Below is a small trained network, with its code and all its weights. Each question gives an input and a class and asks what happens when units are switched off, that is, made to give their printed mean instead of their output.

import numpy as np


def w(rows, s, z=0):
    codes = np.array(rows[::2]) - 128.0
    scale = np.full(codes.shape[1], s)
    scale[-1] = z or s
    return codes * scale


def f(y):
    return y / 2 * (1 + np.tanh(0.7978845608 * (y + 0.044715 * y**3)))


def log_softmax(a):
    a = a - a.max(-1, keepdims=True)
    return a - np.log(np.exp(a).sum(-1, keepdims=True))


def net(x, mask):
    res = np.array(x, float).reshape(1, 3) / 4 @ E
    y = f(res @ A[0][:, :-1].T + A[0][:, -1])
    res = res + np.where(mask, y, B[0][:, -1]) @ B[0][:, :-1]
    return log_softmax(res[-1] @ U[:, :-1].T + U[:, -1])


A, B = {}, {}
E = w([
[51,197,178,128,184,164,118,57,140,74,53],'x0',
[141,113,83,163,130,224,233,76,113,84,187],'x1',
[134,31,151,133,181,42,108,2,206,114,65],'x2',
],0.011)
A[0] = w([
[119,225,124,171,64,129,146,129,71,104,155,122],'n0',
[99,169,193,10,125,67,2,192,127,195,128,189],'n1',
[152,73,107,171,70,93,140,138,91,124,166,92],'n2',
[116,78,163,104,166,108,136,91,163,157,151,67],'n3',
[159,122,102,111,156,55,103,72,147,101,107,169],'n4',
[73,179,178,140,144,195,98,114,150,86,83,129],'n5',
[153,164,126,133,130,49,76,155,92,135,104,9],'n6',
[81,182,100,67,123,115,136,191,103,112,134,32],'n7',
[155,55,97,117,92,96,155,184,150,204,154,115],'n8',
[97,171,131,107,130,131,153,168,67,183,133,142],'n9',
[182,112,140,196,117,199,195,94,124,105,155,253],'n10',
[129,213,147,60,86,131,130,172,98,137,134,122],'n11',
[100,91,117,125,153,30,151,88,121,125,116,82],'n12',
[94,207,120,180,192,124,144,100,123,135,81,39],'n13',
],0.0093,0.0044)
B[0] = w([
[128,140,108,191,121,108,120,101,201,158,101,183],'n0',
[143,156,133,79,191,202,141,182,106,85,59,252],'n1',
[227,167,171,80,182,121,128,21,222,165,104,175],'n2',
[88,78,38,173,99,137,54,139,166,62,133,171],'n3',
[98,118,87,170,85,141,146,143,168,177,114,206],'n4',
[188,232,201,68,178,68,126,131,146,196,181,196],'n5',
[205,147,105,90,193,195,120,169,150,46,101,161],'n6',
[122,118,88,195,69,163,87,138,123,130,183,162],'n7',
[219,188,225,157,200,92,126,106,179,240,149,200],'n8',
[117,91,120,159,74,138,48,125,118,170,133,174],'n9',
[172,105,76,76,156,171,154,170,66,158,28,217],'n10',
[67,86,103,254,82,113,85,121,181,142,106,184],'n11',
[83,95,103,174,69,110,84,115,165,111,137,188],'n12',
[148,144,117,75,212,109,72,102,201,151,205,167],'n13',
],0.0089,0.015)
U = w([
[188,241,242,106,127,29,92,107,207,185,238,107],'0',
[88,99,1,255,1,116,11,146,187,113,137,93],'1',
[168,155,65,94,136,248,182,209,109,64,30,103],'2',
[83,146,208,126,62,89,162,195,94,171,26,254],'3',
[88,100,186,138,28,71,145,187,20,14,167,94],'4',
],0.006,0.009)

Each question gives the input, the list of numbers given to net, and the class t.
The units are the neurons (one row each of A and B). Each row of codes is followed by its name. A weight is (code - 128) times the scale printed after its matrix; where a second scale follows, it is the last column's (A, B and U).
mask holds one flag per neuron, in row order. A switched-off neuron (its flag False) gives its mean, the last column of its row in B, instead of its output. The means were averaged over made-up inputs and are rounded, as every weight is.
A unit's drop is (log p(t) with every unit on - log p(t) with that unit switched off) / (log p(t) with every unit on - log p(t) with every unit switched off).
The circuit of an input: a set's keep is (log p(t) with only the set's units on - log p(t) with every unit switched off) / (log p(t) with every unit on - log p(t) with every unit switched off). Starting from the 12 units with the biggest drops (on a tie, the unit counted first), units are removed one at a time, each time the one whose removal leaves the highest keep (on an exact tie, the one counted first), for as long as the keep stays at least 0.8.
circuit, biggest first: the units of the circuit, biggest drop first
most important unit: the unit with the biggest drop
top k neurons: the k neurons with the biggest drops, biggest first
drop of u: that unit's drop, to one decimal
input [4,3,-4], class 0: top 2 neurons	(n5, n1)
input [-6,-8,6], class 2: top 3 neurons	(n1, n6, n5)
input [-7,6,1], class 0: top 3 neurons	(n8, n2, n1)
input [5,-6,6], class 1: circuit, biggest first	(n3)
input [-2,2,0], class 3: top 2 neurons	(n1, n6)
input [-7,2,-7], class 0: top 2 neurons	(n8, n2)
input [-6,5,4], class 0: top 2 neurons	(n8, n1)
input [5,-6,7], class 1: top 4 neurons	(n12, n3, n4, n8)
input [-4,-8,7], class 2: top 3 neurons	(n1, n6, n11)
input [-2,1,-1], class 3: top 3 neurons	(n5, n1, n13)
input [-2,3,-4], class 1: top 3 neurons	(n1, n5, n0)
input [-1,-8,-6], class 2: top 3 neurons	(n1, n6, n12)
input [0,-4,5], class 1: top 2 neurons	(n12, n10)
input [-1,-5,-7], class 1: most important unit	n11
input [7,6,-5], class 0: top 3 neurons	(n5, n1, n13)
input [1,-5,0], class 2: drop of n1	0.2
input [-5,-8,-2], class 2: drop of n1	1.6
input [5,-7,6], class 2: drop of n9	0.1
